Here is a tiny trained network, its code and every weight. The questions are about switching its units off for an input and a class, where a switched-off unit gives its printed mean instead of its output.

import numpy as np


def w(rows, s, z=0):
    codes = np.array(rows[::2]) - 128.0
    scale = np.full(codes.shape[1], s)
    scale[-1] = z or s
    return codes * scale


def f(y):
    return y / 2 * (1 + np.tanh(0.7978845608 * (y + 0.044715 * y**3)))


def log_softmax(a):
    a = a - a.max(-1, keepdims=True)
    return a - np.log(np.exp(a).sum(-1, keepdims=True))


def net(x, mask):
    res = np.array(x, float).reshape(1, 8) / 4 @ E
    y = f(res @ A[0][:, :-1].T + A[0][:, -1])
    res = res + np.where(mask, y, B[0][:, -1]) @ B[0][:, :-1]
    return log_softmax(res[-1] @ U[:, :-1].T + U[:, -1])


A, B = {}, {}
E = w([
[183,218,123,173,107,80,155,207],'x0',
[153,136,158,70,149,185,104,160],'x1',
[133,83,160,59,162,89,160,127],'x2',
[175,230,194,129,129,115,147,29],'x3',
[29,178,115,89,145,115,85,149],'x4',
[52,173,68,186,127,161,152,110],'x5',
[109,192,27,116,254,60,149,116],'x6',
[119,130,129,74,87,61,121,154],'x7',
],0.0083)
A[0] = w([
[64,127,118,100,70,121,168,143,127],'N1',
[76,106,159,76,92,172,111,171,252],'N2',
[133,191,37,252,112,90,172,133,174],'N3',
[152,144,67,45,212,91,152,118,172],'N4',
[109,159,127,82,163,83,115,158,136],'N5',
[102,33,97,101,85,134,86,140,139],'N6',
[184,20,119,191,102,116,122,100,196],'N7',
[110,229,97,220,190,94,188,117,221],'N8',
[116,148,90,170,180,114,128,97,216],'N9',
[160,109,103,96,75,121,163,182,101],'N10',
[184,88,199,109,117,45,157,117,246],'N11',
[25,171,38,121,145,151,111,152,236],'N12',
[111,106,141,119,83,96,96,118,191],'N13',
[254,59,107,106,56,108,161,213,238],'N14',
[39,123,87,127,130,82,77,176,187],'N15',
],0.0096,0.0034)
B[0] = w([
[50,167,146,139,188,56,126,106,150],'N1',
[73,100,100,127,109,71,164,99,198],'N2',
[187,130,98,2,42,168,31,163,238],'N3',
[80,89,29,100,101,229,60,187,209],'N4',
[34,39,96,199,153,244,77,192,169],'N5',
[96,146,87,165,193,152,146,154,197],'N6',
[126,92,145,91,80,160,176,140,201],'N7',
[183,70,37,133,78,133,95,155,248],'N8',
[118,171,49,135,10,129,112,102,188],'N9',
[121,194,172,157,202,70,201,67,154],'N10',
[168,121,130,34,66,105,234,83,207],'N11',
[145,244,85,166,112,58,71,165,220],'N12',
[75,156,136,222,124,141,188,85,156],'N13',
[164,90,114,98,181,90,233,117,230],'N14',
[53,239,118,155,44,66,88,224,195],'N15',
],0.0067,0.012)
U = w([
[178,148,76,115,69,93,79,158,158],'0',
[159,72,108,118,148,152,176,193,170],'1',
[110,118,73,166,202,255,62,99,121],'2',
[142,148,167,129,185,79,236,38,119],'3',
[68,172,103,185,202,56,132,179,133],'4',
[190,117,167,138,189,76,71,163,1],'5',
],0.0091,0.0061)

Each question gives the input, the list of numbers given to net, and the class t.
The units are the neurons (one row each of A and B). Each row of codes is followed by its name. A weight is (code - 128) times the scale printed after its matrix; where a second scale follows, it is the last column's (A, B and U).
mask holds one flag per neuron, in row order. A switched-off neuron (its flag False) gives its mean, the last column of its row in B, instead of its output. The means were averaged over made-up inputs and are rounded, as every weight is.
A unit's drop is (log p(t) with every unit on - log p(t) with that unit switched off) / (log p(t) with every unit on - log p(t) with every unit switched off).
The circuit of an input: a set's keep is (log p(t) with only the set's units on - log p(t) with every unit switched off) / (log p(t) with every unit on - log p(t) with every unit switched off). Starting from the 12 units with the biggest drops (on a tie, the unit counted first), units are removed one at a time, each time the one whose removal leaves the highest keep (on an exact tie, the one counted first), for as long as the keep stays at least 0.8.
circuit, biggest first: the units of the circuit, biggest drop first
most important unit: the unit with the biggest drop
top k neurons: the k neurons with the biggest drops, biggest first
drop of u: that unit's drop, to one decimal
input [-8,-1,7,8,-3,0,8,4], class 2: circuit, biggest first => N4
input [6,0,0,-4,0,-4,0,-5], class 1: circuit, biggest first => N12, N14
input [-8,-1,6,1,4,2,-3,-2], class 3: circuit, biggest first => N4, N3
input [3,0,6,-1,2,-5,7,-3], class 2: circuit, biggest first => N5, N4
input [-4,1,-1,-1,6,-8,6,-2], class 2: circuit, biggest first => N4, N5
input [-1,0,-5,4,3,2,-6,-1], class 2: circuit, biggest first => N11, N15
input [3,5,6,6,3,-1,4,7], class 2: circuit, biggest first => N5, N4
input [-3,1,4,-3,6,2,1,-7], class 4: circuit, biggest first => N3, N12
input [2,0,2,5,3,-5,0,2], class 3: circuit, biggest first => N3, N8
input [-1,5,-7,3,2,-5,-1,-8], class 2: top 2 neurons => N11, N14
input [-1,8,0,5,1,7,6,8], class 2: top 4 neurons => N5, N4, N11, N3
input [8,4,8,4,1,3,-3,-1], class 3: top 2 neurons => N3, N4
input [4,6,6,4,4,-7,1,8], class 1: top 2 neurons => N5, N4
input [2,0,6,0,4,-4,0,-5], class 1: most important unit => N12
input [0,5,4,-5,3,-2,7,3], class 4: top 3 neurons => N15, N3, N12
input [7,-5,5,7,3,-7,1,8], class 1: top 2 neurons => N5, N4
input [2,-3,8,8,-5,-4,4,5], class 1: top 2 neurons => N4, N5
input [-4,7,2,7,3,2,4,7], class 2: top 2 neurons => N5, N4
input [6,-1,6,8,5,3,-3,6], class 3: drop of N4 => 0.3
input [0,8,4,-1,-6,-8,6,6], class 1: most important unit => N4
input [-3,-2,-8,-8,-6,-5,-3,-1], class 1: drop of N7 => 0.3
input [2,-4,-3,-1,3,7,-6,8], class 4: drop of N1 => 0.3
input [0,-3,-8,-4,7,6,-4,5], class 4: drop of N3 => -0.1
